[[112 148 118 119 116 124 106 137 109 126 122 146]
 [117 142 121 124 119 125 113 133 117 127 122 140]
 [113 146 118 122 115 123 109 136 113 125 120 146]
 [120 138 123 123 121 125 118 133 119 126 125 138]
 [109 152 115 118 113 123 101 138 106 127 120 150]
 [145 106 139 139 141 132 152 117 150 130 133 108]]
->
[[112 148 118 119 116 124 106 137 109 126 122 146]
 [113 146 118 122 115 123 109 136 113 125 120 146]
 [109 152 115 118 113 123 101 138 106 127 120 150]]

[[124 126 125 125 124 135 127 124 127]
 [120 116 118 127 106 133 105 131 125]
 [124 126 126 126 125 133 127 124 126]
 [126 118 126 133 115 126 111 134 126]
 [127 127 127 128 127 129 128 126 125]
 [116 116 113 124  98 137 101 129 123]]
->
[[124 126 125 125 124 135 127 124 127]
 [124 126 126 126 125 133 127 124 126]
 [127 127 127 128 127 129 128 126 125]]

[[133 128 132 131 133 131 134 130 134 129 132 133 124]
 [136 117 135 134 135 134 119 117 119 118 135 136 127]
 [135 117 136 135 135 136 120 118 120 118 136 135 127]
 [133 126 133 133 134 133 132 128 132 127 133 134 124]
 [136 124 134 127 135 129 125 123 125 124 133 136 125]
 [136 133 133 128 135 129 139 134 138 133 133 136 120]
 [128 143 129 132 129 130 157 147 156 144 129 128 119]]
->
[[133 128 132 131 133 131 134 130 134 129 132 133 124]
 [135 117 136 135 135 136 120 118 120 118 136 135 127]
 [136 124 134 127 135 129 125 123 125 124 133 136 125]
 [128 143 129 132 129 130 157 147 156 144 129 128 119]]

[[122 104 140 138 111 142 122 143 150 107 107 147]
 [147 105 115 133 103 127 140 151 105 109 150 151]
 [107 139 116 132 110 111 137 114 128 134 128 125]
 [151 123 114 104 138 141 150 148 130 112 124 121]
 [134 151 150 108 124 136 137 147 146 115 119 133]
 [114 150 149 125 150 140 139 147 149 149 131 149]
 [128 108 103 105 149 108 147 139 139 113 144 104]
 [117 152 125 114 104 141 125 131 125 150 113 145]]
->
[[122 104 140 138 111 142 122 143 150 107 107 147]
 [107 139 116 132 110 111 137 114 128 134 128 125]
 [134 151 150 108 124 136 137 147 146 115 119 133]
 [128 108 103 105 149 108 147 139 139 113 144 104]]

[[121 129 137 121 142 114 110 129]
 [127 129 130 125 135 124 119 128]
 [127 128 129 127 132 125 124 129]
 [127 129 128 125 133 125 121 128]
 [121 127 142 121 143 109 107 131]
 [119 125 141 123 141 108 105 134]
 [122 129 132 122 137 124 117 127]
 [122 129 131 121 139 121 113 128]
 [125 127 125 127 131 124 125 129]
 [126 128 129 126 132 124 123 128]
 [121 123 141 125 136 108 106 139]]
->
[[121 129 137 121 142 114 110 129]
 [127 128 129 127 132 125 124 129]
 [121 127 142 121 143 109 107 131]
 [122 129 132 122 137 124 117 127]
 [125 127 125 127 131 124 125 129]
 [121 123 141 125 136 108 106 139]]

[[129 120 120 135 122 129 129 120]
 [129 139 133 128 129 127 124 124]
 [127 145 144 112 140 126 125 145]
 [129 154 144 120 137 125 120 131]
 [130 121 117 141 119 128 127 111]
 [125 114 129 116 133 130 136 149]
 [129 119 120 136 122 129 129 120]]
->
[[129 120 120 135 122 129 129 120]
 [127 145 144 112 140 126 125 145]
 [130 121 117 141 119 128 127 111]
 [129 119 120 136 122 129 129 120]]

[[120 128 135]
 [130 126 115]
 [150 130 130]
 [134 131 130]
 [130 128 125]
 [133 127 132]
 [137 131 113]
 [127 135 123]
 [128 127 131]
 [132 127 125]]
->
[[120 128 135]
 [150 130 130]
 [130 128 125]
 [137 131 113]
 [128 127 131]]
